Look-ups in named tables: a row name and a column name give one cell, copied from the table.

kebetiz
fields: gilasin, nized
rudone: [-6226, -6459]
vekenit: [-5769, -4754]
pifas: [4089, 5837]
setiso: [-5028, -8003]
rire: [-2796, -4805]
zim: [-6389, -7566]
bal: [-5897, -8795]

nized of rudone = -6459
nized of bal = -8795
gilasin of pifas = 4089
nized of vekenit = -4754
gilasin of vekenit = -5769
gilasin of bal = -5897
gilasin of rire = -2796
gilasin of zim = -6389
nized of rire = -4805
gilasin of setiso = -5028
nized of pifas = 5837
gilasin of rudone = -6226
nized of zim = -7566
nized of setiso = -8003

raz
columns: gak, pime
tikogur: [-4.1, 6.0]
kod: [7.4, -1.9]
gesime: [6.5, 9.0]
zopi: [6.5, 0.3]
lumuzis: [8.4, 6.7]
sek: [-5.2, 4.8]
tukopu: [9.2, 9.4]
sapad: [9.4, 2.4]
donatok: [2.3, -4.7]
padi: [-0.2, 0.5]
sovi: [4.7, -3.1]

tukopu, pime -> 9.4
zopi, gak -> 6.5
sapad, pime -> 2.4
kod, gak -> 7.4
tikogur, gak -> -4.1
gesime, gak -> 6.5
sek, gak -> -5.2
tikogur, pime -> 6.0
zopi, pime -> 0.3
lumuzis, pime -> 6.7
sek, pime -> 4.8
sovi, gak -> 4.7
padi, pime -> 0.5
donatok, gak -> 2.3
padi, gak -> -0.2
Row with the largest pime: tukopu

Table faka
|  | gaz | vun | nir | fari | dufir |
|---|---|---|---|---|---|
| zek | 132 | 136 | 60 | 143 | 108 |
| velile | 129 | 81 | 87 | 79 | 68 |
| tov | 12 | 55 | 6 | 76 | 203 |
| fos | 89 | 117 | 55 | 90 | 96 |
| noli | 66 | 95 | 100 | 75 | 58 |
| meseg | 124 | 125 | 70 | 152 | 113 |
| vok | 59 | 47 | 38 | 111 | 121 |
| noreru | 79 | 119 | 52 | 111 | 105 |

gaz of meseg is 124
dufir of vok is 121
fari of noli is 75
dufir of fos is 96
nir of vok is 38
fari of zek is 143
gaz of noli is 66
vun of meseg is 125
Row with the largest fari: meseg

Table sopuvi
|  | mor | bovom | raz | segebo | nirube |
|---|---|---|---|---|---|
| sota | 65385 | 57320 | 58267 | 58670 | 37465 |
| sem | 72813 | 55565 | 58267 | 39011 | 37465 |
| zakoral | 65385 | 55565 | 58267 | 34363 | 84613 |
| notun | 12880 | 61485 | 58267 | 34363 | 37465 |

What is the nirube of notun in sopuvi?
37465
What is the nirube of zakoral in sopuvi?
84613
What is the mor of zakoral in sopuvi?
65385
What is the raz of sota in sopuvi?
58267
What is the bovom of sota in sopuvi?
57320
What is the mor of sota in sopuvi?
65385
What is the mor of notun in sopuvi?
12880
What is the bovom of zakoral in sopuvi?
55565

komu:
fields: belin, penili, soz, boran, vibif, takopo, pokamuv, dupu
mumut: [64.1, 83.0, 85.9, -43.0, -6.3, -17.8, -26.6, 37.7]
rinom: [7.8, 64.2, -42.4, -13.7, 97.4, -89.6, -38.3, 29.9]
far: [-3.9, 14.9, 42.8, -23.7, 72.3, 27.7, 27.1, 50.6]

soz of rinom: -42.4
penili of far: 14.9
vibif of far: 72.3
belin of rinom: 7.8
dupu of mumut: 37.7
belin of mumut: 64.1
penili of rinom: 64.2

vukuru =
|  | niz | litobap | zipizel | pum | tiroder | rokep | nebu | zeka | moke |
|---|---|---|---|---|---|---|---|---|---|
| pib | -368 | -3109 | 316 | -2342 | -257 | 4 | 1774 | 1127 | 1147 |
| sefamuz | 6791 | -1262 | -1442 | -1268 | 41 | 9324 | -694 | 6811 | 7803 |
| miza | 3216 | 3822 | 3125 | 3949 | -1145 | 5483 | -1512 | 800 | 3602 |
| puzine | 3457 | -2125 | -5852 | -5848 | 1644 | 6839 | 6747 | 8678 | 380 |
| pifi | 3657 | 759 | -762 | 1134 | 1413 | 5487 | 1459 | 3882 | 2944 |
| bav | 3891 | -5381 | 245 | -4986 | -5028 | 8527 | -454 | 4763 | 7956 |
| kimun | -1861 | -3504 | 2739 | -2920 | -4675 | 1300 | 1871 | -555 | 472 |
| lem | -309 | 1885 | -2400 | -2552 | 1886 | 1317 | 6332 | 3952 | -3888 |
| bip | 3092 | 1958 | -610 | 346 | 2511 | 1628 | 136 | 2377 | 3215 |
| gemi | 857 | -1079 | -4559 | -6871 | -575 | 6843 | 8204 | 7632 | -2452 |
| fol | 1008 | -2274 | 2993 | 734 | -2733 | 3986 | -314 | 1383 | 2626 |

miza, zeka -> 800
miza, pum -> 3949
fol, litobap -> -2274
gemi, niz -> 857
sefamuz, zipizel -> -1442
miza, nebu -> -1512
pifi, nebu -> 1459
gemi, rokep -> 6843
bav, zeka -> 4763
bav, tiroder -> -5028
sefamuz, rokep -> 9324
kimun, rokep -> 1300
bip, litobap -> 1958
fol, niz -> 1008
kimun, tiroder -> -4675
kimun, nebu -> 1871

vanavip:
,dus,gok,rega,tido,zuzepa
gidab,37362,-32297,-37695,-25032,-85190
togik,2321,-67175,52323,-52524,-7738
rup,2151,-61802,48847,-49697,-11000

tido of togik is -52524
gok of togik is -67175
rega of togik is 52323
tido of rup is -49697
zuzepa of gidab is -85190
tido of gidab is -25032
zuzepa of rup is -11000
gok of rup is -61802
zuzepa of togik is -7738
rega of rup is 48847
Which row has the largest gok? gidab

mubomob =
         niz  mus  pupig  devupiv  zuge  fekubo  dezup  duda
nur      458  441    436      498   527     243    447   483
buzi     539  681    663      387   416     514    432   481
noleki   478  542    332      528   528     288    539   484
gub      466  354    495      510   604     451    568   422
gel      459  426    451      485   431     565    380   511
boz      268  447    539      572   342     562    625   513
mul      326  430    406      624   589     468    490   458
pev      476  311    464      425   364     506    655   308
bomekor  323  384    511      608   634     359    570   523
pas      466  400    370      474   505     553    563   432
fesa     599  961    725      414   458     673    484   498
kuv      556  468    473      498   542     408    495   383

What is the duda of gub in mubomob? 422
What is the mus of buzi in mubomob? 681
What is the pupig of pev in mubomob? 464
What is the mus of boz in mubomob? 447
What is the devupiv of pev in mubomob? 425
What is the devupiv of pas in mubomob? 474
What is the zuge of fesa in mubomob? 458
What is the zuge of gub in mubomob? 604
What is the pupig of bomekor in mubomob? 511
What is the pupig of kuv in mubomob? 473
What is the niz of gel in mubomob? 459
What is the pupig of fesa in mubomob? 725
What is the zuge of noleki in mubomob? 528
What is the pupig of pas in mubomob? 370
What is the fekubo of noleki in mubomob? 288

Table pav
,vin,lefemef,noripas,nefata,zem,dis,figif
sagiken,0.280,-0.377,0.093,0.309,-0.589,0.472,-0.634
zisa,-0.147,0.245,-0.355,0.608,0.333,0.158,0.293
vako,0.155,0.072,-0.977,-0.492,-0.247,0.048,0.382
likari,0.692,-0.053,0.631,0.074,-0.526,0.707,-0.161
tubimu,0.838,0.163,-0.069,0.178,-0.742,0.657,-0.164
guzegar,0.419,-0.452,0.019,-0.487,0.291,-0.277,-0.712
sav,0.691,0.135,0.555,0.161,-0.472,0.935,0.183
rifemi,0.086,-0.623,-0.299,0.558,0.089,0.738,-0.421

dis of vako = 0.048
lefemef of tubimu = 0.163
zem of guzegar = 0.291
zem of likari = -0.526
figif of tubimu = -0.164
lefemef of rifemi = -0.623
vin of zisa = -0.147
lefemef of likari = -0.053
zem of vako = -0.247
lefemef of vako = 0.072
Which row has the largest dis? sav

zopekol =
|  | raren | rogob | zoko | mavut | fefan | kol |
|---|---|---|---|---|---|---|
| nuv | 99 | 148 | 129 | 133 | 149 | 148 |
| bos | 98 | 140 | 101 | 51 | 141 | 138 |
| bif | 227 | 159 | 175 | 170 | 172 | 182 |
| kem | 125 | 147 | 101 | 108 | 149 | 143 |
| mak | 81 | 144 | 114 | 143 | 145 | 147 |
| potodo | 190 | 146 | 171 | 159 | 141 | 117 |
| dul | 182 | 148 | 175 | 84 | 154 | 145 |
| vev | 81 | 120 | 101 | 112 | 121 | 130 |

rogob of bos: 140
zoko of mak: 114
fefan of bif: 172
fefan of dul: 154
raren of potodo: 190
raren of nuv: 99
raren of bos: 98
fefan of vev: 121
mavut of vev: 112
kol of nuv: 148
kol of dul: 145
rogob of mak: 144
mavut of bos: 51
kol of mak: 147
raren of vev: 81
Which row has the largest kol? bif

